Below are the code and all the weights of a small trained network. Each question names an input and a target symbol and asks about switching units off, where a switched-off unit gives its printed mean instead of its output.

import numpy as np


def w(rows, s, z=0):
    codes = np.array(rows[::2]) - 128.0
    scale = np.full(codes.shape[1], s)
    scale[-1] = z or s
    return codes * scale


def f(y):
    return np.maximum(y, 0)


def softmax(a):
    e = np.exp(a - a.max(-1, keepdims=True))
    return e / e.sum(-1, keepdims=True)


def log_softmax(a):
    a = a - a.max(-1, keepdims=True)
    return a - np.log(np.exp(a).sum(-1, keepdims=True))


def net(x, mask):
    ids = ['ΠΨαεμξφ'.index(c) for c in x.split()]
    T = len(ids)
    res = E[ids] + P[:T]
    u = 0
    for l in range(3):
        q, k, v = (res @ M[l].T for M in (Q, K, V))
        z = softmax(np.where(np.tri(T) > 0, q @ k.T / 3**0.5, -1e9)) @ v
        res = res + np.where(mask[u], z, O[l][:, -1]) @ O[l][:, :-1]
        u += 1
        y = f(res @ A[l][:, :-1].T + A[l][:, -1])
        res = res + np.where(mask[u : u + 8], y, B[l][:, -1]) @ B[l][:, :-1]
        u += 8
    return log_softmax(res[-1] @ U[:, :-1].T + U[:, -1])


Q, K, V, O, A, B = {}, {}, {}, {}, {}, {}
E = w([
[109,52,180,202,207,111],'Π',
[170,3,99,77,130,84],'Ψ',
[134,115,107,188,74,41],'α',
[177,149,168,116,148,128],'ε',
[187,198,189,164,215,56],'μ',
[183,62,196,160,42,29],'ξ',
[163,118,139,164,108,196],'φ',
],0.019)
P = w([
[37,152,38,85,54,162],'0',
[76,163,109,114,40,97],'1',
[95,140,129,122,52,87],'2',
[124,145,142,131,59,82],'3',
[146,133,136,130,76,88],'4',
[157,107,132,123,90,96],'5',
[168,95,139,113,97,107],'6',
[178,82,139,102,115,118],'7',
[189,81,151,106,121,129],'8',
[202,72,143,107,138,138],'9',
[211,64,145,100,155,150],'10',
[215,58,160,104,166,164],'11',
[235,68,160,113,171,172],'12',
[255,62,180,143,153,146],'13',
],0.0089)
Q[0] = w([
[242,6,189,176,136,110],'0.h1',
[125,115,158,174,141,138],'0.h1',
[205,54,159,199,148,99],'0.h1',
],0.014)
K[0] = w([
[254,74,187,132,210,168],'0.h1',
[195,118,92,122,81,67],'0.h1',
[253,79,206,134,126,200],'0.h1',
],0.0082)
V[0] = w([
[164,112,113,2,55,193],'0.h1',
[176,223,208,122,112,195],'0.h1',
[85,105,163,176,89,176],'0.h1',
],0.007)
O[0] = w([
[85,220,131,151,225,139,47],'0.h1',
[22,111,171,21,190,169,5],'0.h1',
[254,4,88,129,183,47,23],'0.h1',
],0.0096,0.0027)
A[0] = w([
[172,209,125,51,131,66,185],'0.n1',
[50,96,131,178,142,164,116],'0.n2',
[115,114,158,94,160,2,104],'0.n3',
[110,98,121,193,106,232,135],'0.n4',
[219,127,132,90,129,215,247],'0.n5',
[158,83,96,99,158,119,158],'0.n6',
[212,165,176,105,157,168,251],'0.n7',
[129,112,116,171,180,77,200],'0.n8',
],0.0091,0.0023)
B[0] = w([
[80,34,127,124,160,71,207],'0.n1',
[62,165,176,126,39,92,142],'0.n2',
[135,201,5,54,171,227,255],'0.n3',
[4,157,101,162,131,157,169],'0.n4',
[123,176,75,143,4,128,227],'0.n5',
[116,202,188,68,160,206,209],'0.n6',
[64,44,1,141,127,59,247],'0.n7',
[150,119,128,130,230,104,232],'0.n8',
],0.0069,0.0061)
Q[1] = w([
[20,69,100,116,152,2],'1.h1',
[81,206,101,51,226,118],'1.h1',
[164,126,58,57,59,86],'1.h1',
],0.0057)
K[1] = w([
[148,3,206,66,116,102],'1.h1',
[57,125,121,158,95,109],'1.h1',
[95,40,205,156,155,107],'1.h1',
],0.0061)
V[1] = w([
[106,57,102,193,243,79],'1.h1',
[39,1,185,98,230,41],'1.h1',
[28,35,216,252,225,131],'1.h1',
],0.006)
O[1] = w([
[46,147,136,115,156,166,253],'1.h1',
[76,138,164,144,83,142,179],'1.h1',
[108,2,133,195,246,154,71],'1.h1',
],0.0099,0.0044)
A[1] = w([
[66,131,176,214,82,51,163],'1.n1',
[105,153,84,193,106,229,28],'1.n2',
[141,95,114,125,49,135,122],'1.n3',
[131,101,127,86,80,189,184],'1.n4',
[92,189,100,29,124,134,141],'1.n5',
[115,74,106,32,145,59,3],'1.n6',
[84,100,224,73,253,79,106],'1.n7',
[191,97,102,97,119,122,39],'1.n8',
],0.0072,0.0021)
B[1] = w([
[2,187,86,86,182,92,226],'1.n1',
[193,197,176,237,152,154,181],'1.n2',
[74,176,107,212,176,123,237],'1.n3',
[127,99,156,83,153,237,223],'1.n4',
[133,164,254,42,33,120,253],'1.n5',
[205,37,106,161,149,209,227],'1.n6',
[176,172,163,77,134,150,220],'1.n7',
[113,94,175,122,196,57,192],'1.n8',
],0.0067,0.0043)
Q[2] = w([
[170,136,181,253,82,155],'2.h1',
[119,151,220,208,132,102],'2.h1',
[159,93,159,146,138,73],'2.h1',
],0.0051)
K[2] = w([
[131,162,104,133,206,84],'2.h1',
[103,2,176,129,21,67],'2.h1',
[81,128,85,173,112,109],'2.h1',
],0.0062)
V[2] = w([
[168,70,123,2,197,63],'2.h1',
[111,142,138,164,138,78],'2.h1',
[162,167,198,142,125,112],'2.h1',
],0.0091)
O[2] = w([
[152,44,87,3,169,82,219],'2.h1',
[119,101,217,116,134,96,175],'2.h1',
[103,63,113,170,191,190,2],'2.h1',
],0.012,0.00097)
A[2] = w([
[153,167,118,43,247,218,111],'2.n1',
[111,94,72,148,146,180,253],'2.n2',
[93,127,146,113,162,187,86],'2.n3',
[177,78,121,166,135,90,163],'2.n4',
[65,177,113,160,163,70,195],'2.n5',
[109,134,98,164,96,102,106],'2.n6',
[152,133,186,203,145,126,48],'2.n7',
[107,154,255,71,122,81,131],'2.n8',
],0.0068,0.0038)
B[2] = w([
[117,88,210,153,197,166,242],'2.n1',
[203,165,160,212,98,58,238],'2.n2',
[47,146,198,96,94,112,172],'2.n3',
[158,130,49,116,96,62,193],'2.n4',
[6,158,116,25,249,57,253],'2.n5',
[10,169,214,192,146,101,174],'2.n6',
[154,94,24,175,99,72,163],'2.n7',
[91,131,182,11,254,24,230],'2.n8',
],0.0053,0.0045)
U = w([
[110,1,135,175,165,149,130],'Π',
[137,136,52,101,143,126,136],'Ψ',
[174,94,204,121,64,93,138],'α',
[128,119,156,71,163,183,48],'ε',
[77,62,184,84,77,156,33],'μ',
[199,137,72,81,123,149,254],'ξ',
[165,172,200,143,135,199,117],'φ',
],0.0085,0.0029)

Each question gives the input, a string of symbols that net reads in full, and the target symbol t.
The units are the heads (3 rows each of Q, K, V and O) and the neurons (one row each of A and B). Each row of codes is followed by its name. A weight is (code - 128) times the scale printed after its matrix; where a second scale follows, it is the last column's (O, A, B and U).
mask holds one flag per unit, layer by layer, with each layer's heads first. A switched-off unit (its flag False) gives its mean, the last column of its rows in O or B, instead of its output. The means were averaged over made-up inputs and are rounded, as every weight is.
A unit's drop is (log p(t) with every unit on - log p(t) with that unit switched off) / (log p(t) with every unit on - log p(t) with every unit switched off).
The circuit of an input: a set's keep is (log p(t) with only the set's units on - log p(t) with every unit switched off) / (log p(t) with every unit on - log p(t) with every unit switched off). Starting from the 12 units with the biggest drops (on a tie, the unit counted first), units are removed one at a time, each time the one whose removal leaves the highest keep (on an exact tie, the one counted first), for as long as the keep stays at least 0.8.
units of the circuit, in order: the units of the circuit, biggest drop first
k most important neurons: the k neurons with the biggest drops, biggest first
k most important neurons of layer l: the k neurons of layer l with the biggest drops, biggest first
input μ Ψ Ψ α, target Ψ: units of the circuit, in order : 1.n1; 0.h1
input φ Ψ Ψ, target ξ: 2 most important neurons of layer 0 : 0.n7; 0.n3
input Π Π Ψ α ε Ψ ε μ, target ε: 2 most important neurons : 1.n7; 2.n1
input φ α ξ ε α ε μ μ Ψ Ψ Π Ψ μ ξ, target μ: units of the circuit, in order : 0.h1
input ξ φ φ Ψ ε Ψ φ Π φ, target Π: units of the circuit, in order : 0.n7; 0.h1; 0.n3
input ξ ξ Ψ φ φ μ ε, target μ: 2 most important neurons : 1.n5; 0.n1
input Ψ Ψ ξ μ Ψ Π α, target Π: units of the circuit, in order : 0.h1; 1.h1; 0.n8
input Π Ψ Π Ψ Ψ μ ε Ψ, target ε: units of the circuit, in order : 0.n6; 0.n7; 2.n1; 1.n4
input Π Π μ ε α Π Π Π φ, target Π: units of the circuit, in order : 0.n7; 1.h1
input Ψ φ α, target φ: units of the circuit, in order : 2.h1; 0.h1
input Π ξ α φ Π ξ Ψ φ ε Ψ Ψ μ Ψ, target μ: 2 most important neurons of layer 0 : 0.n3; 0.n8
input μ Ψ Ψ Ψ ε Ψ α α ξ ξ, target ξ: units of the circuit, in order : 0.n3; 0.h1
input Ψ α Ψ Π α ξ Ψ Ψ ξ μ μ φ, target μ: units of the circuit, in order : 0.h1; 0.n4; 2.n3
input α α Ψ, target α: units of the circuit, in order : 2.h1
input ξ α μ μ α μ α ε ε φ Ψ φ Ψ μ, target Ψ: 2 most important neurons : 0.n7; 0.n6
input ξ Π α, target Π: units of the circuit, in order : 1.h1; 0.h1
input φ φ ε Ψ Ψ ξ, target Ψ: units of the circuit, in order : 0.h1; 1.n1; 2.n5
input Π Ψ Ψ Ψ φ φ μ α Π Ψ φ Ψ, target φ: units of the circuit, in order : 2.h1; 1.n2; 0.n4
input φ Ψ ε Π Ψ α Ψ μ ε μ Π Π ε, target Π: 2 most important neurons : 0.n7; 1.n5
input Π φ φ, target φ: units of the circuit, in order : 2.h1
input Ψ ξ φ Ψ μ Π ξ Ψ Π Ψ ε, target Ψ: 2 most important neurons : 0.n7; 0.n5
input Ψ φ Ψ, target φ: units of the circuit, in order : 2.h1; 1.n2
input Π φ μ ξ Π α Π Π Π Π ξ, target Π: 2 most important neurons of layer 0 : 0.n8; 0.n7
input φ Π μ μ ξ, target μ: 2 most important neurons of layer 0 : 0.n8; 0.n5
input μ ε ε μ Ψ Ψ ξ Ψ ξ Π μ α, target μ: 2 most important neurons of layer 1 : 1.n1; 1.n6
input Ψ μ ε Ψ Ψ α α Π Π α Ψ ε Π, target ε: 2 most important neurons of layer 0 : 0.n8; 0.n2
input Π ξ μ ε μ φ ε Ψ Ψ φ, target Ψ: 2 most important neurons : 0.n7; 0.n3
input ξ α Π α Π μ Ψ μ φ Π, target φ: 3 most important neurons : 0.n5; 0.n8; 0.n6
input Π φ Π φ μ Ψ Π Ψ ξ μ Π Ψ μ, target Ψ: 3 most important neurons of layer 1 : 1.n4; 1.n5; 1.n1
input Ψ Π α Ψ Ψ Ψ Π Π μ ε Ψ, target ε: 2 most important neurons of layer 0 : 0.n6; 0.n7
